[[-0.53 -1.09  1.59 -1.10]
 [-0.21 -0.44  0.65 -0.45]
 [-1.74 -3.61  5.25 -3.63]
 [ 0.23  0.48 -0.69  0.48]
 [-1.09 -2.26  3.28 -2.27]
 [ 0.55  1.15 -1.67  1.15]
 [-1.48 -3.06  4.46 -3.08]
 [-0.47 -0.97  1.41 -0.98]
 [-1.83 -3.80  5.53 -3.82]]
->
[[-0.21 -0.44  0.65 -0.45]
 [ 0.23  0.48 -0.69  0.48]
 [ 0.55  1.15 -1.67  1.15]
 [-0.47 -0.97  1.41 -0.98]]

[[ 1.50  1.78  1.98 -1.17  1.19 -3.42  1.71 -1.76]
 [ 2.29  2.04  2.28 -2.30  1.36  3.75  0.79 -2.59]
 [ 0.91 -0.32 -3.28 -0.27  0.91  2.80 -2.07 -0.12]
 [-3.13 -0.45 -0.30  1.53 -2.99 -0.48  0.66  1.51]
 [ 0.01 -5.13 -0.07  3.94  2.34  1.22 -0.84  0.02]
 [ 0.08 -5.20 -0.27  3.37  2.16  0.61 -1.22  0.52]
 [-0.27 -4.49  0.28  3.63  2.47  0.83 -1.63  0.71]]
->
[[ 2.29  2.04  2.28 -2.30  1.36  3.75  0.79 -2.59]
 [-3.13 -0.45 -0.30  1.53 -2.99 -0.48  0.66  1.51]
 [ 0.08 -5.20 -0.27  3.37  2.16  0.61 -1.22  0.52]]

[[-1.48 -2.98  0.67 -1.72  1.39 -0.82  2.98 -2.29]
 [-1.21 -2.89  2.33 -1.82  6.20 -3.26  3.30 -1.99]
 [ 1.60  0.33 -1.92  0.09 -3.33 -0.25 -5.59  2.74]
 [-2.34 -4.68  1.36 -2.17  1.88 -0.39  5.38 -3.51]]
->
[[-1.21 -2.89  2.33 -1.82  6.20 -3.26  3.30 -1.99]
 [-2.34 -4.68  1.36 -2.17  1.88 -0.39  5.38 -3.51]]

[[ 2.29  2.57  0.57  2.39 -3.01  0.63]
 [-5.66  2.37 -5.09 -4.99  1.48  5.70]
 [-4.94  6.27  2.62  0.56  0.69 -1.56]
 [ 4.01 -3.60 -6.33 -4.28 -2.82 -6.09]
 [ 3.99 -4.35  1.96  1.71 -2.81 -3.46]]
->
[[-5.66  2.37 -5.09 -4.99  1.48  5.70]
 [ 4.01 -3.60 -6.33 -4.28 -2.82 -6.09]]

[[-0.04 -0.33  0.63 -0.25 -0.78  0.22 -1.57  0.34  0.06  0.06 -0.58 -1.60
   3.96 -2.08 -1.52  0.42]
 [ 0.72  0.51  0.03 -0.85  5.86 -2.68 -1.09  0.42  0.74 -0.76  0.03  0.67
  -0.56 -0.61  3.41  0.49]]
->
[[ 0.72  0.51  0.03 -0.85  5.86 -2.68 -1.09  0.42  0.74 -0.76  0.03  0.67
  -0.56 -0.61  3.41  0.49]]

[[-0.67 -3.62 -1.66  3.34  0.15  1.64  5.59 -2.03 -1.18 -3.49  0.78 -0.35
   1.86  2.54]
 [ 1.33  2.87  0.19 -1.83  2.11 -0.35  2.79 -0.75 -0.65 -0.86  1.97 -0.79
   1.64  6.44]]
->
[[ 1.33  2.87  0.19 -1.83  2.11 -0.35  2.79 -0.75 -0.65 -0.86  1.97 -0.79
   1.64  6.44]]

[[ 3.32  0.64  2.58  3.21  2.99 -0.30  0.99  3.40 -0.02  2.94  6.12]
 [-3.32 -2.66 -1.00 -2.77 -2.60 -0.80 -1.20 -3.42 -1.57 -2.64  1.20]
 [-0.34  1.84 -1.12 -0.59 -0.43 -1.47 -4.36 -0.18  4.81 -0.20  1.10]
 [ 3.18  1.89  2.63  3.15  2.88 -0.13  0.91  3.17 -0.86  2.54  1.21]
 [ 3.37  5.63  4.86  3.93  3.51 -3.15 -5.63  3.27 -0.42  2.61  0.88]
 [ 4.51  5.94  2.70  4.14  3.90 -1.16 -3.12  4.63  3.27  3.32 -1.75]
 [-1.48  0.36 -1.78 -1.49 -1.39  1.49  1.60 -1.63 -1.41 -0.47 -0.63]]
->
[[-3.32 -2.66 -1.00 -2.77 -2.60 -0.80 -1.20 -3.42 -1.57 -2.64  1.20]
 [ 3.18  1.89  2.63  3.15  2.88 -0.13  0.91  3.17 -0.86  2.54  1.21]
 [ 4.51  5.94  2.70  4.14  3.90 -1.16 -3.12  4.63  3.27  3.32 -1.75]]
---
[[ 6.09  1.10  0.03  2.06]
 [ 5.95  0.77 -0.01  2.51]
 [ 6.12  1.90 -0.07  1.15]
 [ 1.38  5.56  1.79  0.15]
 [ 1.69  0.08  1.41  4.40]]
->
[[ 5.95  0.77 -0.01]
 [ 6.12  1.90 -0.07]]

[[-1.51  3.19 -0.78 -5.75]
 [-1.74  3.21 -0.66 -5.69]
 [ 2.06  3.21 -4.30 -0.97]
 [-1.03 -4.07  2.37  0.64]
 [ 5.45 -2.20 -2.09 -1.03]]
->
[[-1.74  3.21 -0.66]
 [ 2.06  3.21 -4.30]]

[[-1.00  1.01 -4.13  3.99]
 [ 1.93  4.03  4.39 -3.66]
 [-3.02 -1.18 -0.94 -2.44]
 [ 2.23 -5.00 -3.74  1.95]
 [ 3.39  3.43  1.71 -0.64]]
->
[[ 1.93  4.03  4.39]
 [-3.02 -1.18 -0.94]]

[[-0.68 -4.83 -5.55]
 [-3.18 -2.53  0.90]
 [-4.02 -0.17 -0.84]
 [ 2.02  0.46 -2.14]
 [ 1.58  0.18 -0.35]]
->
[[-3.18 -2.53  0.90]
 [-4.02 -0.17 -0.84]]

[[ 1.27 -0.79 -6.28]
 [-1.45  1.22 -4.08]
 [-1.01  1.59 -4.74]
 [-2.71  4.63 -1.24]]
->
[[-1.45  1.22 -4.08]
 [-1.01  1.59 -4.74]]

[[ 3.35 -0.84 -2.95 -5.07  1.75]
 [ 1.89  2.49 -3.97 -1.30  2.85]
 [ 3.59 -1.87 -0.71 -3.94  0.85]
 [-2.12 -3.49 -4.21  4.21  1.43]]
->
[[ 1.89  2.49 -3.97]
 [ 3.59 -1.87 -0.71]]

[[ 0.32  4.86  5.82 -3.40 -1.08]
 [ 1.78  2.56  6.43  4.88  1.40]
 [ 1.03  3.75  6.15  0.57  0.12]
 [ 1.87  2.32  6.41  5.65  1.62]]
->
[[1.78 2.56 6.43]
 [1.03 3.75 6.15]]
---
[[-1.82  0.10 -0.04  2.57  0.26  0.39 -0.38 -0.23]
 [-5.05  0.15  0.29 -0.10 -0.82 -0.04 -0.14 -0.10]
 [ 1.51  0.46 -0.33 -0.43  0.54  0.59 -0.22 -0.76]
 [ 2.44  0.05  0.48 -1.04 -0.53  0.04  0.21  0.60]
 [-3.52  0.16 -0.59  0.79  0.15  1.28  0.41 -0.16]
 [ 6.03 -0.09 -0.16 -0.70  0.26 -0.36  0.56 -0.91]
 [ 1.18 -0.29 -0.85 -1.42  0.41  0.52  0.22  0.83]
 [ 1.30 -0.40 -0.45 -1.13 -0.71 -1.23 -0.35 -1.29]
 [-5.04 -0.08  0.89 -0.49  0.84 -0.27  0.20 -0.40]]
->
[[-5.04  1.30  1.18  6.03 -3.52  2.44  1.51 -5.05 -1.82]
 [-0.08 -0.40 -0.29 -0.09  0.16  0.05  0.46  0.15  0.10]
 [ 0.89 -0.45 -0.85 -0.16 -0.59  0.48 -0.33  0.29 -0.04]
 [-0.49 -1.13 -1.42 -0.70  0.79 -1.04 -0.43 -0.10  2.57]
 [ 0.84 -0.71  0.41  0.26  0.15 -0.53  0.54 -0.82  0.26]
 [-0.27 -1.23  0.52 -0.36  1.28  0.04  0.59 -0.04  0.39]
 [ 0.20 -0.35  0.22  0.56  0.41  0.21 -0.22 -0.14 -0.38]
 [-0.40 -1.29  0.83 -0.91 -0.16  0.60 -0.76 -0.10 -0.23]]

[[-1.87  0.52 -5.04 -0.88  0.79 -2.00 -0.33 -0.86 -3.96  0.79]
 [-0.86 -2.14 -0.31 -1.33 -0.37  0.08  0.15  2.79  6.02  1.89]]
->
[[-0.86 -1.87]
 [-2.14  0.52]
 [-0.31 -5.04]
 [-1.33 -0.88]
 [-0.37  0.79]
 [ 0.08 -2.00]
 [ 0.15 -0.33]
 [ 2.79 -0.86]
 [ 6.02 -3.96]
 [ 1.89  0.79]]

[[ 2.26 -3.82]
 [ 3.30  0.32]
 [ 3.00  4.61]
 [ 3.63  3.98]
 [-4.34  1.27]
 [ 0.60  4.61]
 [ 3.63 -2.17]
 [-4.95 -2.41]
 [-0.81 -3.81]
 [ 0.38 -3.22]
 [-4.51  1.81]
 [ 2.96 -0.01]]
->
[[ 2.96 -4.51  0.38 -0.81 -4.95  3.63  0.60 -4.34  3.63  3.00  3.30  2.26]
 [-0.01  1.81 -3.22 -3.81 -2.41 -2.17  4.61  1.27  3.98  4.61  0.32 -3.82]]

[[-1.37  0.79 -1.44 -1.99 -1.06 -0.34 -1.26  0.05 -2.69  0.00  2.04 -0.69]
 [ 1.51  5.61  1.09  1.14  0.62  1.65  1.03 -2.38 -1.65 -0.49 -4.17  0.38]]
->
[[ 1.51 -1.37]
 [ 5.61  0.79]
 [ 1.09 -1.44]
 [ 1.14 -1.99]
 [ 0.62 -1.06]
 [ 1.65 -0.34]
 [ 1.03 -1.26]
 [-2.38  0.05]
 [-1.65 -2.69]
 [-0.49  0.00]
 [-4.17  2.04]
 [ 0.38 -0.69]]

[[-2.72  1.35]
 [ 1.68  2.92]
 [ 6.27 -1.23]
 [ 1.92 -3.44]
 [ 3.36  1.09]
 [-4.39 -1.83]]
->
[[-4.39  3.36  1.92  6.27  1.68 -2.72]
 [-1.83  1.09 -3.44 -1.23  2.92  1.35]]

[[-1.93  1.78  2.79 -5.06  2.31]
 [ 6.33  2.73  4.62  2.26 -6.22]
 [-2.83 -1.50 -3.16 -0.44 -0.18]
 [ 1.21  1.60 -3.28  1.83  3.89]
 [ 0.16 -3.69 -2.92 -1.45 -2.94]]
->
[[ 0.16  1.21 -2.83  6.33 -1.93]
 [-3.69  1.60 -1.50  2.73  1.78]
 [-2.92 -3.28 -3.16  4.62  2.79]
 [-1.45  1.83 -0.44  2.26 -5.06]
 [-2.94  3.89 -0.18 -6.22  2.31]]
